Below are the code and all the weights of a small trained network. Each question names an input and a class and asks about switching units off, where a switched-off unit gives its printed mean instead of its output.

import numpy as np


def w(rows, s, z=0):
    codes = np.array(rows[::2]) - 128.0
    scale = np.full(codes.shape[1], s)
    scale[-1] = z or s
    return codes * scale


def f(y):
    return np.maximum(y, 0)


def log_softmax(a):
    a = a - a.max(-1, keepdims=True)
    return a - np.log(np.exp(a).sum(-1, keepdims=True))


def net(x, mask):
    res = np.array(x, float).reshape(1, 8) / 4 @ E
    y = f(res @ A[0][:, :-1].T + A[0][:, -1])
    res = res + np.where(mask, y, B[0][:, -1]) @ B[0][:, :-1]
    return log_softmax(res[-1] @ U[:, :-1].T + U[:, -1])


A, B = {}, {}
E = w([
[226,137,205,63,31,159,183,93,188,121],'x0',
[113,79,153,100,98,160,92,167,83,151],'x1',
[120,2,141,129,143,104,196,106,126,57],'x2',
[123,132,100,136,128,154,130,107,142,137],'x3',
[128,131,118,134,137,141,133,115,139,135],'x4',
[159,110,176,246,105,139,81,79,130,143],'x5',
[61,153,174,58,106,56,85,37,128,108],'x6',
[131,131,132,131,126,114,131,131,131,124],'x7',
],0.01)
A[0] = w([
[142,210,141,123,138,131,84,164,103,163,1],'n1',
[50,113,103,32,129,123,179,189,110,117,159],'n2',
[159,134,97,187,166,137,169,183,119,92,78],'n3',
[110,53,142,131,169,164,176,86,88,100,27],'n4',
[126,22,112,137,130,100,156,100,106,2,7],'n5',
[64,121,65,182,205,74,89,140,56,120,43],'n6',
[138,94,197,233,116,139,75,88,114,127,173],'n7',
[159,142,113,221,124,160,165,214,155,119,150],'n8',
[40,147,139,133,110,56,94,19,116,93,139],'n9',
],0.0089,0.0045)
B[0] = w([
[135,186,167,190,151,95,148,79,47,176,168],'n1',
[124,166,69,132,144,144,131,142,130,108,232],'n2',
[103,96,149,126,165,107,101,144,117,108,193],'n3',
[101,165,182,153,142,135,139,109,125,183,179],'n4',
[113,159,158,208,145,163,151,111,131,173,212],'n5',
[186,64,116,73,91,111,209,75,83,132,254],'n6',
[125,170,10,95,172,157,194,173,132,89,225],'n7',
[115,59,150,118,172,86,62,131,156,125,223],'n8',
[106,103,178,95,136,134,71,184,118,130,243],'n9',
],0.012,0.011)
U = w([
[97,202,157,189,142,97,158,98,99,243,59],'0',
[118,144,115,96,120,109,140,145,121,118,254],'1',
[109,195,65,84,152,135,166,170,115,41,58],'2',
[101,86,180,67,155,121,56,152,117,102,69],'3',
[255,87,157,48,72,132,192,57,105,117,95],'4',
[101,145,108,105,113,100,137,139,134,148,206],'5',
],0.0096,0.0092)

Each question gives the input, the list of numbers given to net, and the class t.
The units are the neurons (one row each of A and B). Each row of codes is followed by its name. A weight is (code - 128) times the scale printed after its matrix; where a second scale follows, it is the last column's (A, B and U).
mask holds one flag per neuron, in row order. A switched-off neuron (its flag False) gives its mean, the last column of its row in B, instead of its output. The means were averaged over made-up inputs and are rounded, as every weight is.
A unit's drop is (log p(t) with every unit on - log p(t) with that unit switched off) / (log p(t) with every unit on - log p(t) with every unit switched off).
The circuit of an input: a set's keep is (log p(t) with only the set's units on - log p(t) with every unit switched off) / (log p(t) with every unit on - log p(t) with every unit switched off). Starting from all 9 units, units are removed one at a time, each time the one whose removal leaves the highest keep (on an exact tie, the one counted first), for as long as the keep stays at least 0.8.
units of the circuit, in order: the units of the circuit, biggest drop first
top k neurons: the k neurons with the biggest drops, biggest first
drop of u: that unit's drop, to one decimal
input [-8,-2,4,3,1,6,-7,-2], class 4: units of the circuit, in order -> n6
input [7,6,2,-8,7,5,6,0], class 1: units of the circuit, in order -> n6; n7
input [6,5,-5,-8,7,-8,3,6], class 2: top 3 neurons -> n2; n6; n8
input [6,4,-6,5,1,-1,8,-7], class 3: top 2 neurons -> n6; n9
input [7,-8,8,-1,-7,-4,1,-6], class 0: units of the circuit, in order -> n5; n6
input [1,5,2,-6,-6,-7,-8,-8], class 3: top 3 neurons -> n7; n8; n3
input [-7,-6,-6,-8,-5,-2,0,-1], class 4: top 2 neurons -> n6; n5
input [4,-4,-8,6,2,-3,7,-6], class 0: top 2 neurons -> n1; n6
input [-8,0,-7,-4,2,-3,4,8], class 4: top 2 neurons -> n6; n5
input [5,-4,4,-3,-1,-6,-5,-6], class 2: top 3 neurons -> n6; n2; n9
input [6,6,8,1,2,-5,1,-1], class 0: units of the circuit, in order -> n5; n4
input [-4,3,3,2,-3,0,-7,1], class 3: top 2 neurons -> n8; n3
input [6,6,-4,5,4,-1,6,-6], class 3: top 2 neurons -> n6; n7
input [-6,3,3,0,2,7,-8,-6], class 3: top 3 neurons -> n8; n3; n2
input [-5,-8,6,-8,6,-2,-3,4], class 0: top 2 neurons -> n5; n4
input [0,-8,-7,-5,6,-1,-8,2], class 3: top 3 neurons -> n8; n3; n5
input [5,-6,8,-2,6,7,-2,5], class 0: units of the circuit, in order -> n5
input [8,-6,8,-3,1,-1,2,6], class 0: units of the circuit, in order -> n5; n6
input [-5,-3,2,3,4,5,-6,0], class 3: top 3 neurons -> n8; n3; n2
input [6,7,6,5,-5,2,-5,7], class 5: units of the circuit, in order -> n6
input [6,7,8,8,3,-1,-7,-8], class 0: top 3 neurons -> n5; n4; n6
input [6,3,0,7,-3,5,-7,-1], class 3: top 2 neurons -> n8; n6
input [-2,6,2,7,-1,5,-8,-1], class 3: drop of n2 -> 0.2
input [-7,7,-3,-6,2,8,-5,-6], class 2: drop of n8 -> -0.1
input [-5,5,6,-3,-1,8,5,-1], class 2: drop of n5 -> -0.1
input [-8,6,1,3,3,-1,-4,-8], class 4: drop of n7 -> 0.0
input [8,0,0,-5,-3,-8,-1,-4], class 2: units of the circuit, in order -> n2
